Below are the code and all the weights of a small trained network. Each question names an input and a class and asks about switching units off, where a switched-off unit gives its printed mean instead of its output.

import numpy as np


def w(rows, s, z=0):
    codes = np.array(rows[::2]) - 128.0
    scale = np.full(codes.shape[1], s)
    scale[-1] = z or s
    return codes * scale


def f(y):
    return np.maximum(y, 0)


def log_softmax(a):
    a = a - a.max(-1, keepdims=True)
    return a - np.log(np.exp(a).sum(-1, keepdims=True))


def net(x, mask):
    res = np.array(x, float).reshape(1, 3) / 4 @ E
    y = f(res @ A[0][:, :-1].T + A[0][:, -1])
    res = res + np.where(mask, y, B[0][:, -1]) @ B[0][:, :-1]
    return log_softmax(res[-1] @ U[:, :-1].T + U[:, -1])


A, B = {}, {}
E = w([
[98,225,50,205,32,207,32,29,19],'x0',
[4,25,186,240,132,220,218,45,177],'x1',
[210,37,22,138,12,222,253,241,73],'x2',
],0.0044)
A[0] = w([
[23,47,185,228,144,206,195,50,166,35],'N0',
[168,86,199,46,210,38,168,197,216,196],'N1',
[148,56,186,67,193,61,196,195,209,32],'N2',
[23,53,186,222,147,194,180,49,172,59],'N3',
[216,178,67,55,101,86,107,187,94,83],'N4',
[54,202,233,130,232,39,34,38,182,113],'N5',
[211,218,120,35,150,39,44,169,101,106],'N6',
[21,56,196,227,160,189,178,45,177,118],'N7',
[214,226,111,38,141,44,40,159,98,104],'N8',
[62,204,228,126,228,41,29,39,182,64],'N9',
[107,231,57,204,49,193,40,49,19,50],'N10',
[157,55,171,70,168,79,207,196,211,48],'N11',
[204,11,11,150,12,245,255,244,63,52],'N12',
[154,69,187,52,205,45,182,200,225,164],'N13',
[114,211,51,212,46,207,50,43,19,41],'N14',
[43,209,223,132,218,51,23,31,178,95],'N15',
[75,94,154,171,137,149,158,97,145,253],'N16',
[211,208,95,43,123,52,64,178,86,40],'N17',
[125,229,71,182,64,167,37,57,28,226],'N18',
],0.0043,0.0048)
B[0] = w([
[10,41,47,54,5,8,50,228,216,185],'N0',
[103,113,111,58,207,232,175,71,126,244],'N1',
[5,230,223,34,161,221,223,39,224,176],'N2',
[24,41,48,63,19,35,61,210,206,188],'N3',
[73,61,63,111,36,60,95,211,140,176],'N4',
[202,159,155,210,56,157,232,217,27,231],'N5',
[55,34,34,63,50,71,72,195,161,202],'N6',
[51,36,39,69,48,61,66,201,171,210],'N7',
[52,34,36,61,51,77,73,195,167,201],'N8',
[191,188,186,219,30,116,241,230,26,212],'N9',
[7,203,214,27,166,227,221,48,223,201],'N10',
[31,222,216,58,164,212,229,59,198,174],'N11',
[213,228,228,242,14,76,252,242,17,234],'N12',
[85,135,130,57,203,229,186,71,137,231],'N13',
[12,223,226,32,158,226,229,45,225,199],'N14',
[190,171,172,205,53,154,237,218,31,222],'N15',
[209,3,5,92,202,178,45,170,40,227],'N16',
[10,47,50,54,14,34,57,207,216,174],'N17',
[88,101,100,39,226,241,167,65,139,255],'N18',
],0.0049,0.0065)
U = w([
[23,3,9,46,18,7,10,207,234,7],'0',
[20,245,247,24,244,250,210,7,244,9],'1',
[244,236,241,252,14,78,242,245,7,50],'2',
[228,23,24,98,240,203,36,82,55,252],'3',
[250,249,251,239,197,7,4,10,237,2],'4',
[249,251,248,237,195,6,4,7,238,2],'5',
[246,247,250,237,196,6,5,3,229,2],'6',
],0.0052,0.005)

Each question gives the input, the list of numbers given to net, and the class t.
The units are the neurons (one row each of A and B). Each row of codes is followed by its name. A weight is (code - 128) times the scale printed after its matrix; where a second scale follows, it is the last column's (A, B and U).
mask holds one flag per neuron, in row order. A switched-off neuron (its flag False) gives its mean, the last column of its row in B, instead of its output. The means were averaged over made-up inputs and are rounded, as every weight is.
A unit's drop is (log p(t) with every unit on - log p(t) with that unit switched off) / (log p(t) with every unit on - log p(t) with every unit switched off).
The circuit of an input: a set's keep is (log p(t) with only the set's units on - log p(t) with every unit switched off) / (log p(t) with every unit on - log p(t) with every unit switched off). Starting from the 12 units with the biggest drops (on a tie, the unit counted first), units are removed one at a time, each time the one whose removal leaves the highest keep (on an exact tie, the one counted first), for as long as the keep stays at least 0.8.
circuit, biggest first: the units of the circuit, biggest drop first
top k neurons: the k neurons with the biggest drops, biggest first
drop of u: that unit's drop, to one decimal
input [0,-1,2], class 3: top neuron => N9
input [0,3,3], class 3: circuit, biggest first => N17, N16, N14
input [8,-7,1], class 1: top 2 neurons => N10, N14
input [-3,-1,4], class 2: top 2 neurons => N12, N18
input [3,1,1], class 3: top 4 neurons => N2, N11, N13, N1
input [-2,2,4], class 2: top 2 neurons => N12, N18
input [7,8,6], class 0: top 2 neurons => N0, N3
input [1,0,4], class 2: top 2 neurons => N12, N1
input [-3,5,-7], class 2: drop of N5 => 0.2
input [-4,4,8], class 2: drop of N12 => 2.3
input [-7,7,-7], class 0: drop of N10 => 0.2
